In the rows, zero is written as 128.
Each row of numbers belongs to one of the elements below and depends on some of the facts about them. Some rows are named. Which element is each other row?

Some elements and their rows:
[118 113 105 133 121 120 160]: skasta
[131 181 112 122 108 113 124]: mogun
[127 146 108 135 105 104 210]: flodel
[145 158 105 131 102 111 110]: feko
[141 106 146 132 125 142 140]: fluste
[130 122  97 138 105 111 180]: nedekor
[159 173 147 124 118 141  81]: gabrer
[135 123  87 130 113 122  61]: grazil
[161 152  98 137  90 127  88]: skerar
[155 176 138 117 118 133  85]: fludokli
[135 152  98 122 109 120  89]: plobar
[132 160 102 123 111 112 107]: toskur
[134 149  94 128 116  91 127]: ginul
[129  61 159 137 135 165 157]: pidre
[128 106 150 127 137 146 133]: kladrek
[120 149 126 127 143 125 122]: bratrik
[ 48 110 183 106 196 186  80]: lofla
[136 102 146 133 134 137 145]: fidruples
[ 97  42  99 134 138 104 201]: flaziklo
[137 164 113 122 112 120  99]: stizi
[ 64 192 159 107 159 162  79]: pinek
[141 163  99 124 101 117 100]: brebi
[170 170 157 135 115 150  73]: zoskal
[134 102 147 133 135 138 144]: stotedi
[128 180 112 124 121  81 170]: greklam
[146 175 145 115 127 139  77]: taklafek
[152 170 154 123 127 141  78]: flapodim
[140 107 146 129 129 144 135]: kludon
[136 167 110 126 112 108 123]: trapul
[121 102 104 130 118 121 159]: flebipa

Some facts about the elements:
η(ploner, laradre); η(brebi, brado); η(destim, pubu); η(skeplem, dastil); η(bretrar, rasudrun); η(stubobras, leflos)
η(trovun, plobar); η(mogun, pidre); η(muskal, gukem); η(sidas, flipen); η(skuvem, dunetu); η(drobebok, narofak)
η(tozafe, lobin); η(gukem, tomil); η(dreri, stubobras); η(lobin, destim); η(nedekor, pigel); η(tomil, ploner)
η(leflos, zivon); η(stotedi, rugris); η(feko, tozafe); η(skasta, digem); η(brado, dusku); η(lofla, rinis)
η(fludokli, kozem); η(flodel, feko); η(troraze, taklafek); η(plufom, fluplu); η(pigel, ginul); η(flaziklo, fluste)
η(bratu, gabrer); η(ginul, fludokli); η(zivon, kludon); η(fidruples, bratu); η(lebrosti, zoskal); η(pubu, graros)
η(taklafek, musinem); η(losik, detrur); η(flipen, bratrik); η(rinis, grogon); η(dusku, nedekor); η(pinek, losik)
η(beves, fidruples); η(bratrik, fazi); η(digem, stotedi); η(flapodim, drobebok); η(fazi, muskal); η(graros, skerar)
η(kludon, flaziklo); η(grogon, sidas); η(kladrek, grazil); η(troflem, plufom); η(dastil, stigus); η(duklon, flebipa)
η(gabrer, bretrar); η(detrur, lofla); ω(ploner, e); ω(driskom, g); ω(brebi, c); ω(toskur, e)
ω(destim, f); ω(flubre, e); ω(skeplem, c); ω(novomel, a); ω(fluste, f); ω(bretrar, a)
ω(stubobras, a); ω(trovun, b); ω(mogun, c); ω(muskal, b); ω(greklam, a); ω(sidas, g)
ω(stefor, d); ω(skuvem, e); ω(stigus, g); ω(drobebok, b); ω(plobar, c); ω(stizi, f)
ω(kozem, e); ω(tozafe, b); ω(gukem, g); ω(dreri, c); ω(skerar, b); ω(lobin, f)
ω(nedekor, f); ω(tomil, c); ω(fluplu, e); ω(rugris, a); ω(stodu, d); ω(ravita, g)
ω(leflos, f); ω(stotedi, g); ω(feko, g); ω(skasta, c); ω(flebipa, f); ω(modre, b)
ω(brado, g); ω(lofla, e); ω(narofak, b); ω(fludokli, d); ω(flodel, f); ω(zoskal, b)
ω(troraze, g); ω(plufom, e); ω(laradre, a); ω(trapul, g); ω(pigel, a); ω(flaziklo, a)
ω(klovi, e); ω(tritra, a); ω(bratu, g); ω(ginul, a); ω(zivon, f); ω(gedor, b)
ω(fidruples, g); ω(musinem, f); ω(lebrosti, g); ω(pubu, e); ω(taklafek, d); ω(topli, a)
ω(losik, a); ω(dunetu, b); ω(pidre, b); ω(flipen, a); ω(druflo, e); ω(rinis, a)
ω(dusku, g); ω(pinek, b); ω(beves, g); ω(rasudrun, g); ω(bratrik, c); ω(digem, g)
ω(flapodim, c); ω(fazi, f); ω(graros, d); ω(grazil, g); ω(klafek, e); ω(kludon, f)
ω(grogon, b); ω(kladrek, e); ω(troflem, b); ω(dastil, g); ω(duklon, g); ω(gabrer, f)
ω(vusor, f); ω(detrur, a); Λ(ploner, 29); Λ(driskom, 997); Λ(brebi, 997); Λ(toskur, 997)
Λ(destim, 997); Λ(flubre, 997); Λ(skeplem, 997); Λ(novomel, 79); Λ(fluste, 412); Λ(bretrar, 79)
Λ(stubobras, 997); Λ(trovun, 79); Λ(mogun, 997); Λ(muskal, 79); Λ(greklam, 997); Λ(sidas, 79)
Λ(stefor, 412); Λ(skuvem, 412); Λ(stigus, 997); Λ(drobebok, 412); Λ(plobar, 997); Λ(stizi, 997)
Λ(kozem, 997); Λ(tozafe, 997); Λ(gukem, 412); Λ(dreri, 961); Λ(skerar, 997); Λ(lobin, 79)
Λ(nedekor, 29); Λ(tomil, 79); Λ(fluplu, 412); Λ(rugris, 79); Λ(stodu, 412); Λ(ravita, 997)
Λ(leflos, 997); Λ(stotedi, 412); Λ(feko, 997); Λ(skasta, 29); Λ(flebipa, 412); Λ(modre, 961)
Λ(brado, 997); Λ(lofla, 412); Λ(narofak, 997); Λ(fludokli, 997); Λ(flodel, 29); Λ(zoskal, 997)
Λ(troraze, 79); Λ(plufom, 997); Λ(laradre, 997); Λ(trapul, 997); Λ(pigel, 79); Λ(flaziklo, 79)
Λ(klovi, 79); Λ(tritra, 997); Λ(bratu, 412); Λ(ginul, 997); Λ(zivon, 79); Λ(gedor, 29)
Λ(fidruples, 412); Λ(musinem, 997); Λ(lebrosti, 997); Λ(pubu, 412); Λ(taklafek, 997); Λ(topli, 79)
Λ(losik, 961); Λ(dunetu, 79); Λ(pidre, 79); Λ(flipen, 997); Λ(druflo, 961); Λ(rinis, 412)
Λ(dusku, 997); Λ(pinek, 997); Λ(beves, 997); Λ(rasudrun, 997); Λ(bratrik, 961); Λ(digem, 29)
Λ(flapodim, 997); Λ(fazi, 29); Λ(graros, 997); Λ(grazil, 997); Λ(klafek, 79); Λ(kludon, 412)
Λ(grogon, 997); Λ(kladrek, 412); Λ(troflem, 997); Λ(dastil, 997); Λ(duklon, 997); Λ(gabrer, 997)
Λ(vusor, 961); Λ(detrur, 961); φ(ploner, ravita); φ(ploner, stodu); φ(ploner, stubobras); φ(driskom, toskur)
φ(brebi, ravita); φ(brebi, stigus); φ(brebi, topli); φ(toskur, taklafek); φ(toskur, rugris); φ(toskur, vusor)
φ(destim, zoskal); φ(destim, fluplu); φ(novomel, rasudrun); φ(trovun, flipen); φ(mogun, stubobras); φ(mogun, tritra)
φ(mogun, trapul); φ(greklam, tritra); φ(greklam, troflem); φ(sidas, ravita); φ(sidas, flipen); φ(sidas, beves)
φ(sidas, pinek); φ(stefor, flebipa); φ(skuvem, stefor); φ(skuvem, nedekor); φ(stigus, digem); φ(drobebok, plobar)
φ(drobebok, trovun); φ(plobar, klafek); φ(plobar, vusor); φ(stizi, driskom); φ(stizi, fidruples); φ(kozem, bratu)
φ(kozem, pidre); φ(skerar, rasudrun); φ(skerar, trovun); φ(nedekor, pinek); φ(nedekor, trapul); φ(tomil, dastil)
φ(tomil, losik); φ(fluplu, trovun); φ(rugris, stubobras); φ(stodu, flodel); φ(stodu, klovi); φ(stodu, graros)
φ(ravita, grazil); φ(ravita, greklam); φ(ravita, driskom); φ(feko, ravita); φ(feko, bratu); φ(skasta, destim)
φ(skasta, lebrosti); φ(flebipa, driskom); φ(flebipa, troraze); φ(brado, rugris); φ(flodel, stubobras); φ(flodel, troflem)
φ(troraze, greklam); φ(troraze, fluplu); φ(troraze, klovi); φ(laradre, troflem); φ(trapul, rugris); φ(flaziklo, klafek)
φ(klovi, graros); φ(tritra, toskur); φ(tritra, klovi); φ(ginul, bratrik); φ(ginul, plobar); φ(ginul, novomel)
φ(gedor, laradre); φ(lebrosti, tritra); φ(topli, novomel); φ(topli, mogun); φ(flipen, vusor); φ(pinek, troflem)
φ(beves, druflo); φ(rasudrun, toskur); φ(bratrik, modre); φ(bratrik, fluplu); φ(digem, flipen); φ(graros, vusor)
φ(grazil, flipen); φ(grogon, bratrik); φ(grogon, trapul); φ(troflem, graros); φ(vusor, taklafek); φ(vusor, stubobras)
φ(detrur, flaziklo); φ(detrur, fidruples)

Which element is each row?
A row may be one of the elements named above.
[146 163 103 130 102 106 121]	brado
[150 170 146 126 130 109 123]	stubobras
[151 171 143 128 128 108 122]	stubobras
[148 198 125 130  98 114 151]	troflem
[106 126 105 117 122 110 184]	stodu
[134 118 113 143 111 130 165]	gedor
[153 176 137 117 116 136  85]	fludokli
[165 160 152 142 118 147 110]	modre
[150 101 173 133 157 139 146]	gukem
[136 164 111 123 112 123  97]	stizi
[ 45 143 136 115 184 137 105]	detrur
[119  72  80 140 119 121 118]	digem
[109 101 111 130 126 123 159]	skuvem
[132 121  98 138 106 110 178]	nedekor
[ 50  36 130 118 177 155 138]	sidas
[155 178 142 118 120 134  85]	fludokli
[107 125 108 120 119 112 187]	stodu
[136 151  96 130 113  89 129]	ginul
[ 56 154 177 114 198 158  85]	losik
[135  62 183 135 159 162 153]	muskal
[137 119 172 128 159 147 133]	fazi
[134 175  91 118  99 104 120]	graros
[118  68  80 141 121 124 118]	digem
[134  58 182 134 157 165 155]	muskal
[139 165 112 123 111 125  99]	stizi
[137 173  92 115 100 107 118]	graros
[106 107 100 119 126 121 153]	stefor
[150 163 108 128 100 112 108]	kozem
[ 89 113 109 114 162 124  48]	flipen
[154 181 138 127 136  77 181]	laradre
[ 96  75 118 129 129 117 214]	klovi
[114  51 140 135 148 123 188]	pigel
[137 150  95 138 106 112 139]	vusor
[ 48  98 183 110 206 161 109]	rinis
[154 163 138 135 117 134 121]	dreri

The same elements again, as new rows of numbers:
Some elements and their rows:
[155 116 143 114 113 129 146 133 124 130  93 116 123 152 118 165 143 142
 127 105 128 130 157 132 126 125 110 134 151 134  95 136 140  99 103 110
 135  94 124 150 114]: skerar
[ 90 155  96 124 131 138 102 134 103 136 115 156 117 134 114 114 152 124
 111 115 100 139  50 129 100 121  74 140 107 145 128 145 110 120 127 136
 147 122 142  71 154]: fluste
[121 144 157 174 102 141 146 125 143 145 175 156 140  84 120 100 131 117
 103 148 152 113 143 140 128 128 128 125 107 202 184 165 132 137 122  92
 136 153 136 156 132]: dreri
[139 111 113 110 121 121 138 135 119 133 132 122 126 130 112 135 136 139
 138 119 103 138 157 135 112 105 143 107 139 125 114 117 135 127 129 128
  99 121 124 128 109]: tritra
[123 119 124 124  93 106 159 153 133 143 168 144 128 103 159 154 147 151
 135 137 114  99 147 126 191 111 185 126 147 106  84 127 113 120 126 130
  74 187 126 105  76]: flipen
[164 122 147 114  96  80 158 135 178  96 121  69 137 145 100 152 130 122
 126 145 127 138 145 127 133 120  99 138 151 156  89 128 147  70 110  96
 119 113 108 153 100]: graros
[ 68 136 161 120 153 103 124 122 131 125 104 112  91 132 129  98 120 171
 135 129 149 117 137 130 167 173 132 169 113 140  88 130 169 147 201 113
 127  62 112 128 164]: ploner
[123 103 124 130 132 107 132 118 100 132 141  90 125 133 127 139 138 144
 133 121 127 123 168 128 124 114 147 115 152 124 104 133 148 121 111 124
 123 114 124 125 114]: toskur
[126  98 127  95 119 114 152 138 132 140 128 127 101 148 131 140 129 131
 132 123 118 126 177 132 112 108 121 115 132 113 113 126 144 122 156 128
 107 127 126 113 105]: laradre
[131 111 105 136 125 122 155 124 152 134 107  87 127 123 105 127 129 138
 128 127 137 122 158 140 120 101 160 126 153 107 109 122 154 109 127 124
  97 135 117 129 136]: taklafek
[144 101 104 124 117 108 147 131 144 130 125 133 106 119 138 137 117 124
 134 122 136 138 163 133 108 109 139 110 133 113 115 144 143 109 132 136
 103 132 102 151 123]: troflem
[115 149 154 185 135 164 108 137 174 156 152 137 149 185 130 160 118 137
 183 140 118 133 133 109 125 155  92 151 127 143 129 126  76 148 179 172
 140 155 137 155 118]: muskal
[134 148  82  99 143 135  90 130 109  80  81 174 137  98  89  67 190 103
 134 138 146 152  76 116 169 153 103 160 133 107 181 134  99 118 151 145
  99 118 118 150 146]: bratu
[ 92 136 137 153 171 130 141 143 160 129 106 199  93 139  69 129 170 110
 161 138 145 146 107 135 127 154  60 157 106 185 133 135 101 137 184 183
 133 105 153  60 136]: gukem
[148 120 130 121 134 137 150 130 119 143 128 124 118 126 125 120 126 115
 133 119 161 124 156 122  95 105 141 128 155 120 107 138 122 124 122 118
 117 154 109 113 122]: flapodim
[138  97 135 134 134 112 135 144 109 141 112 136 119 119 117 119 120 127
 129 121 153 142 144 113  95 120 136 119 141 114 119 125 130 119 116 142
 122 148 121  97 121]: duklon
[ 94 100 181 126 116 121 160 142 102 145 100 176 140 119 121 138 129 106
 127 148 162 166 156 163  85  76 132 128 108 106 126 124 126 121 114 107
 181 200  70 112 125]: leflos
[124 157 115 121 123 141  77 112 145 131 170  98 169 165 142 151  96 153
 132 151  93 122 121 124 112 141 136 135  98 134 151  70 116 159 134 124
 120 142 145 166 108]: rugris
[149 145 130 138 122 169 110 112 159  97 131 114 154 146 140 139 100 137
 140 137 138 119 121 110 148 138 119 108 113  92 153 109 116 158 139 147
 167 122 131 133 102]: troraze
[121 130 110 110 137 128  97 108 102 109 100 154 113 117 116 130 152 123
 120 135 133 134  70 138 171 127 109 137 147 171 140 143 136 149 137 142
 152  90 151 102 123]: skuvem
[108 143 126 161 138 160  77 106 163 127 175  66 145 179 176 138 109 121
 148 147 102 113 116 118 136 150 126 144 124  99 163  90 126 134 118 126
 157 152 132 138 109]: klafek
[130 142 102 115 143 142 119 113 133 110  97 143 120 111 108 133 169 114
 109 135 119 133  68 158 166 104  97 141 143 184 137 124 137 119 131 151
 146 106 141  99 138]: stefor
[118 133 111 124 146 135 108 122 123 134 115 161 120 125 124 122 160 114
 122 125 119 143  78 115 137 126  94 155 140 170 143 134 130 137 123 136
 134 112 144  88 160]: kladrek
[146 109 130 130 131 128 151 126 114 137 121 124 116 127 128 117 124 117
 132 119 150 128 157 112  99 109 135 131 155 113 110 143 127 127 116 118
 114 155 116 101 123]: skeplem
[160 115 146 131 130 133 101 149  55 137 104 102 133 162 148 119 138 121
 115 124 146 135 151  92  97 118 143 120 148 100 118 134 160 114 134 114
 118  99 136 134 116]: kozem
[129 113 129 120 132 123 140 141 108 116 135 114 121 104 109 137 123 136
 127 110 141 144 163 121 126 120 118 107 129  94 112 130 144 113 127 133
 110 103 119 116 101]: ravita
[129 117 135 139 135 116 156 145 103  96 110 138 111 149  88 100  96  97
 112  95 139 150 172  97 128  98 194 103 138  74 115 155 129 150 128 194
 110 103 140 153 111]: feko
[132 148 140 178  87 131 167 138 177 163 191 165 163  91 134 141 153 160
 119 145 143  78 127 142 194 143 163 115 126 208 135 222 115 152 140 119
  98 171 163 146  79]: bratrik
[118 149 105 121 135 157 114 114 119 117 130 158 118 123 107 141 168 108
 104 136 129 140  74 158 150 125  78 115 122 152 125 131 131 129 133 141
 147  94 147  84 139]: flebipa
[141 117 139  98 133  67  89 145  83 140 143 121 137 100 134 102 162 108
 135 127 131 160 159 140 100 144  78 124 164  63 119 127  85 105 132 154
 124 142 117 137 145]: gabrer

Rows to name:
Some rows may be elements named above.
[134 118 128 134 137 121 140 114 116 146 159  98 123 153 136 132 135 111
 127 126 146 109 164 141 117 116 138 110 150 116 110 130 144 116 109 113
 117 120 111 119  99]	plobar
[129 141 101 113 145 174 132 112 130 118  69 169 110 149  93 146 159 111
 120 139 121 126  87 149 195 132 129 146 140 156 150 142 131 135 122 119
 146  85 124 105 144]	drobebok
[ 56 174 111 144 121 143  97 120 113 108 140  61 148 192 178 116 100 165
 144 118  65  95  69 109 103 125 140 144  96 105 147 108  87 125 113 139
 166 178 122 173 101]	flaziklo
[130 124 109 120 190  95 132 136 112 134 135 168  98  70 102 139 108 104
 148 128 122 138 149 100 142 112 135  69 118  95 107 118 122 116 120 126
 155 168 160 128 134]	dusku
[156 112 142 137 134 133 116 144  68 133 119 109 132 161 142 120 134 123
 115 129 139 135 145 103  85 116 140 115 148 104 118 139 152 115 139 120
 121  93 141 132 109]	kozem
[108 147 162 187 136 164 114 134 174 152 134 135 139 184 138 162 124 142
 180 134 133 123 129 110 115 160  97 151 126 153 134 129  79 151 179 170
 139 156 134 157 115]	muskal
[134 153 141 182  90 133 157 134 175 159 187 163 161  83 137 143 152 155
 114 141 142  72 129 147 183 137 160 111 128 207 129 212 111 152 147 129
  99 181 150 152  76]	bratrik
[149 121 121 136 121 113 108  83  97 104  78 142 114 124 151 120 156 108
 137 116 133 129  73  91 166 128  99 143 109 196 164 117 125 154 107 112
 112  98 152  67 194]	lofla
[138 120 122 129 141 122 144 118 115 135 151 106 124 139 132 137 138 114
 133 121 143 110 165 136 128 117 140 114 147 117 105 128 140 117 113 123
 119 129 115 119 110]	plobar
[128 123 140  97 162  94 120 101 112 152 151 110 132  90  79 149  86 213
  82 144 135 122  96  96 114 181 141 198  79 144 108 101 136 142 118 124
 115 114 103 189 162]	digem
[ 77 147 132 117 129 100 127 122 126 135 146 141 129 120 114 110  98 141
 105 121 123 118  99 134 176 155 170 136 106 114  97 141 163 153 158 126
 124 107  77 131 182]	flodel
[148 148 146  99 161 116 127 104 130 136 137 114 138 122 127 123 111 188
  96 139 130 114  93 120 129 152 150 168 120 148  92 129 135 153 133  94
 112 106  85 153 158]	skasta
[123 115 129 139 132  96 164 145 160 116 109 148  93 147 110 103  83  82
 114  83 118 166 172 119  89 101 198 141 150 103 102 152 118 145  99 180
 114 128 141 170 152]	tozafe
[156  94 122 108  98  78 151 121 134  78  92 112  92 122 217 123 148 129
 116 132 176 113 155 150 175 119 159 126 113 109  76 133 124 125 121 108
  99 134 156 125 108]	grogon
[126 148 117 152 116 140  82 106 161 114 170  77 153 154 170 138 102 139
 148 149  95 127 128 113 139 138 100 125 126 109 151 102 116 148 139 135
 154 126 131 151 121]	klovi
[153 121 118 119 134 115 143 127 113 127 136 108 130 146 136 123 129 133
 126 128 137 121 171 141 127 102 143 119 143 142 108 146 134 128 123 123
 111 114 110 129 111]	mogun
[129 124 141  94 162  97 121 107 120 151 159 108 131 107  78 147  93 210
  82 148 143 129 101  96 119 179 145 194  74 136 113 105 121 145 122 117
 115 117 108 183 165]	digem
[ 98 100 157 121 116 124 161 127 126 126 123 181 143  99 134 150 126 105
 137 155 133 161 182 171 140  89 165 108 127 135 149  94 141 126 125 113
 111 180  58 135 113]	stubobras
[121 132 115 109 138 129 111 103  93 120 107 150 113 126 117 129 157 124
 115 141 123 137  76 138 176 128 103 133 149 180 138 141 130 147 136 148
 154  99 150  91 134]	skuvem
[ 98 163 168 141 145 154 132 139 184 131 167 128 104 213 146  86 138 122
 183 164 191 114 165 110  89 146  94 159  99 129 148 111  92 145 174 149
 152  84 161 110 125]	tomil
[115 131  97 116 154 147 122 108 148 122  91 162 126 123 124 147 164 121
 118 142 115 136  83 134 138 127 100 138 142 150 154 139 128 136 131 125
 130 102 140  77 132]	fluplu
[146 130 138 139  85 154 110 126 152  73 169 111 127 151 203 114  98 151
 121 154 147 116 114 117 248 151 141 144  91  80 127  95 102 151 143 122
 140 147 147 130  76]	sidas
[183  97 152 132 132 117 159 172  99 148 121  89 140 120 162 111 125 109
 110 149 125 114 131 147  39 117 149 147 144 116 120 133 170  90 129 142
 132 106 114 124 159]	fludokli
[164 125 141 109  94  62 157 136 178  91 125  65 134 147  98 147 136 124
 122 140 123 131 138 125 120 124 101 136 156 162  89 121 145  76 111  86
 120 120 105 154 110]	graros
[ 84 145 127 117 130  96 130 125 125 137 140 141 119 121 119 109  94 139
 106 118 122 109 104 136 175 153 173 148 106 111  94 138 160 156 160 129
 120 110  88 132 175]	flodel
[151 115 117 120 135 116 151 130 113 129 135 105 136 125 134 123 134 131
 129 124 149 123 173 150 125 103 147 110 141 156 100 140 137 132 128 127
 116 115 109 123 109]	mogun
[103 160 127 101 165 107 112 132  90 142 156 151 123  59 133 131  77 126
 117 145 117  88  77 151 176 164 166 102 100 106  69 127 170 132 169  98
 162 135 122 153 175]	nedekor
[134 172 159 134 131 123  24 131 118 139 186 127 162 139 196 129 117 111
 142 126  84 134 127 124 137 153  40 129 126  97 175  63  60 144 136 159
 130 158 135 162 116]	bretrar
[117 134  99 120 174  83 138 126 103 123 132 143 110  84  94 144 107 136
 143 125 145 142 156 131 186 109 151  67 126 107 102 122 127 126 125 114
 149 149 152 126 118]	brado
[127 109 138 117 130 129 130 132  90 116 141  91 126 130 109 141 146 114
 118 115 143 141 146 143 124 122 142  99 131 105  92 128 147 113 118 134
 139 130 124 109 130]	stizi
[134 140 111 108 111 131 110 105 129  80  94 165  94 128 172  99 178  99
 119 133 136 118  80 117 183 138 107 150  90 174 150  93 116 143 111 109
  95 136 151  66 169]	rinis

